[[79,48,120,116,93,123,135,101],
[137,134,118,117,81,67,93,128],
[135,125,93,112,88,116,49,71],
[118,127,84,106,87,96,81,111],
[90,89,134,124,111,117,118,97],
[63,88,139,58,112,106,116,104],
[104,70,89,105,85,96,97,79]]
->
[[63,88,139,58,112,106,116,104],
[90,89,134,124,111,117,118,97],
[79,48,120,116,93,123,135,101],
[137,134,118,117,81,67,93,128],
[135,125,93,112,88,116,49,71],
[104,70,89,105,85,96,97,79],
[118,127,84,106,87,96,81,111]]

[[127,121,133,144,128,92,131,101],
[103,95,78,81,91,126,108,117],
[102,121,109,109,104,118,114,116],
[99,118,101,100,99,124,110,121],
[84,98,79,95,109,99,102,126],
[116,121,124,134,129,94,124,115],
[88,100,84,90,94,111,100,108]]
->
[[127,121,133,144,128,92,131,101],
[116,121,124,134,129,94,124,115],
[102,121,109,109,104,118,114,116],
[99,118,101,100,99,124,110,121],
[88,100,84,90,94,111,100,108],
[84,98,79,95,109,99,102,126],
[103,95,78,81,91,126,108,117]]

[[66,97,99,110,76,104,150,55,148,159],
[76,57,135,121,94,84,113,89,109,119],
[107,116,117,98,103,110,90,80,95,93],
[70,56,54,137,64,44,126,131,121,113]]
->
[[76,57,135,121,94,84,113,89,109,119],
[107,116,117,98,103,110,90,80,95,93],
[66,97,99,110,76,104,150,55,148,159],
[70,56,54,137,64,44,126,131,121,113]]

[[148,117,114,82],
[84,71,107,62],
[124,102,140,111],
[113,99,108,63]]
->
[[124,102,140,111],
[148,117,114,82],
[113,99,108,63],
[84,71,107,62]]

[[81,96,88,90,89,115,55,137,108],
[76,105,89,113,94,102,105,140,145],
[87,94,90,84,90,115,47,127,94],
[95,109,102,123,103,89,147,103,135],
[118,106,113,112,110,85,148,63,92],
[74,101,86,104,91,109,81,145,134],
[83,108,94,119,98,96,125,128,147],
[80,107,93,118,97,98,120,132,148]]
->
[[118,106,113,112,110,85,148,63,92],
[95,109,102,123,103,89,147,103,135],
[83,108,94,119,98,96,125,128,147],
[80,107,93,118,97,98,120,132,148],
[87,94,90,84,90,115,47,127,94],
[76,105,89,113,94,102,105,140,145],
[81,96,88,90,89,115,55,137,108],
[74,101,86,104,91,109,81,145,134]]

[[153,121,98,129,53],
[100,117,158,132,56]]
->
[[100,117,158,132,56],
[153,121,98,129,53]]

[[113,106,61,94,136,76],
[73,144,104,137,116,132],
[79,114,64,105,153,49],
[92,100,83,100,107,70],
[148,94,84,144,60,59],
[75,117,103,80,137,142],
[62,64,137,42,95,116],
[119,119,99,74,104,94],
[86,120,127,138,100,106],
[98,92,115,71,81,75],
[116,122,97,76,106,101]]
->
[[62,64,137,42,95,116],
[86,120,127,138,100,106],
[98,92,115,71,81,75],
[73,144,104,137,116,132],
[75,117,103,80,137,142],
[119,119,99,74,104,94],
[116,122,97,76,106,101],
[148,94,84,144,60,59],
[92,100,83,100,107,70],
[79,114,64,105,153,49],
[113,106,61,94,136,76]]
---
[[51,126,97],
[100,144,105],
[65,72,105],
[156,101,97],
[137,77,94],
[52,126,97],
[100,139,97],
[141,125,94],
[134,126,100],
[86,133,97],
[134,93,97],
[60,128,97]]
->
[[60,128,97],
[134,93,97],
[86,133,97],
[134,126,100],
[141,125,94],
[100,139,97],
[52,126,97],
[137,77,94],
[156,101,97],
[65,72,105],
[100,144,105],
[51,126,97]]

[[135,105,116,94,143],
[96,93,153,117,82],
[122,87,120,91,148],
[112,124,152,104,93],
[104,58,108,99,140],
[109,131,97,122,57],
[92,50,119,124,100],
[120,146,122,107,78],
[121,138,139,101,94]]
->
[[121,138,139,101,94],
[120,146,122,107,78],
[92,50,119,124,100],
[109,131,97,122,57],
[104,58,108,99,140],
[112,124,152,104,93],
[122,87,120,91,148],
[96,93,153,117,82],
[135,105,116,94,143]]

[[64,76,152,99],
[85,88,120,93],
[82,81,106,102],
[71,80,154,95],
[113,72,131,52],
[109,100,101,87],
[93,86,83,86],
[108,128,79,128]]
->
[[108,128,79,128],
[93,86,83,86],
[109,100,101,87],
[113,72,131,52],
[71,80,154,95],
[82,81,106,102],
[85,88,120,93],
[64,76,152,99]]

[[110,115,87],
[77,136,92],
[118,48,110]]
->
[[118,48,110],
[77,136,92],
[110,115,87]]

[[95,75,80,75,106,109],
[98,94,89,87,96,103],
[50,108,109,71,83,99],
[98,96,92,90,96,102],
[114,61,90,104,135,105],
[85,93,105,94,105,100],
[42,119,123,80,80,95],
[80,123,130,118,93,90],
[107,70,103,113,134,101],
[78,90,103,88,104,101]]
->
[[78,90,103,88,104,101],
[107,70,103,113,134,101],
[80,123,130,118,93,90],
[42,119,123,80,80,95],
[85,93,105,94,105,100],
[114,61,90,104,135,105],
[98,96,92,90,96,102],
[50,108,109,71,83,99],
[98,94,89,87,96,103],
[95,75,80,75,106,109]]

[[95,95,91,94,95,93],
[105,103,72,84,72,55],
[80,113,82,68,95,79],
[103,97,95,101,83,86],
[85,108,93,80,80,80],
[84,94,107,111,85,115],
[74,120,97,99,90,94],
[78,89,63,79,89,85],
[90,100,105,94,119,118],
[94,95,86,88,98,91]]
->
[[94,95,86,88,98,91],
[90,100,105,94,119,118],
[78,89,63,79,89,85],
[74,120,97,99,90,94],
[84,94,107,111,85,115],
[85,108,93,80,80,80],
[103,97,95,101,83,86],
[80,113,82,68,95,79],
[105,103,72,84,72,55],
[95,95,91,94,95,93]]

[[60,98,116,85,126],
[75,111,103,124,105],
[65,63,54,107,144],
[66,67,59,81,116],
[68,86,54,90,130],
[96,127,120,94,111],
[75,44,43,97,153]]
->
[[75,44,43,97,153],
[96,127,120,94,111],
[68,86,54,90,130],
[66,67,59,81,116],
[65,63,54,107,144],
[75,111,103,124,105],
[60,98,116,85,126]]

[[98,90,77,110],
[148,106,132,76],
[107,130,95,125],
[98,104,93,94],
[84,88,121,117],
[96,109,96,96],
[94,103,99,97],
[106,134,111,131],
[100,110,89,94],
[108,136,108,134]]
->
[[108,136,108,134],
[100,110,89,94],
[106,134,111,131],
[94,103,99,97],
[96,109,96,96],
[84,88,121,117],
[98,104,93,94],
[107,130,95,125],
[148,106,132,76],
[98,90,77,110]]
---
[[41,149,95],
[139,73,93],
[115,90,86],
[96,74,81]]
->
[95,73,115]

[[89,67,95],
[65,99,98],
[51,89,118],
[94,120,92],
[159,103,72]]
->
[95,99,51]

[[92,152,69,101,93],
[127,110,106,102,116]]
->
[93,102]

[[150,44,104,72,126],
[114,67,107,91,140],
[110,139,77,60,96]]
->
[126,91,77]

[[101,92,122,89,47],
[87,92,122,123,54],
[79,92,103,72,54],
[114,92,122,106,47],
[99,116,44,157,69]]
->
[47,123,103,92,99]

[[105,127,59,70],
[147,61,53,55],
[92,132,78,81],
[67,108,130,129]]
->
[70,53,132,67]
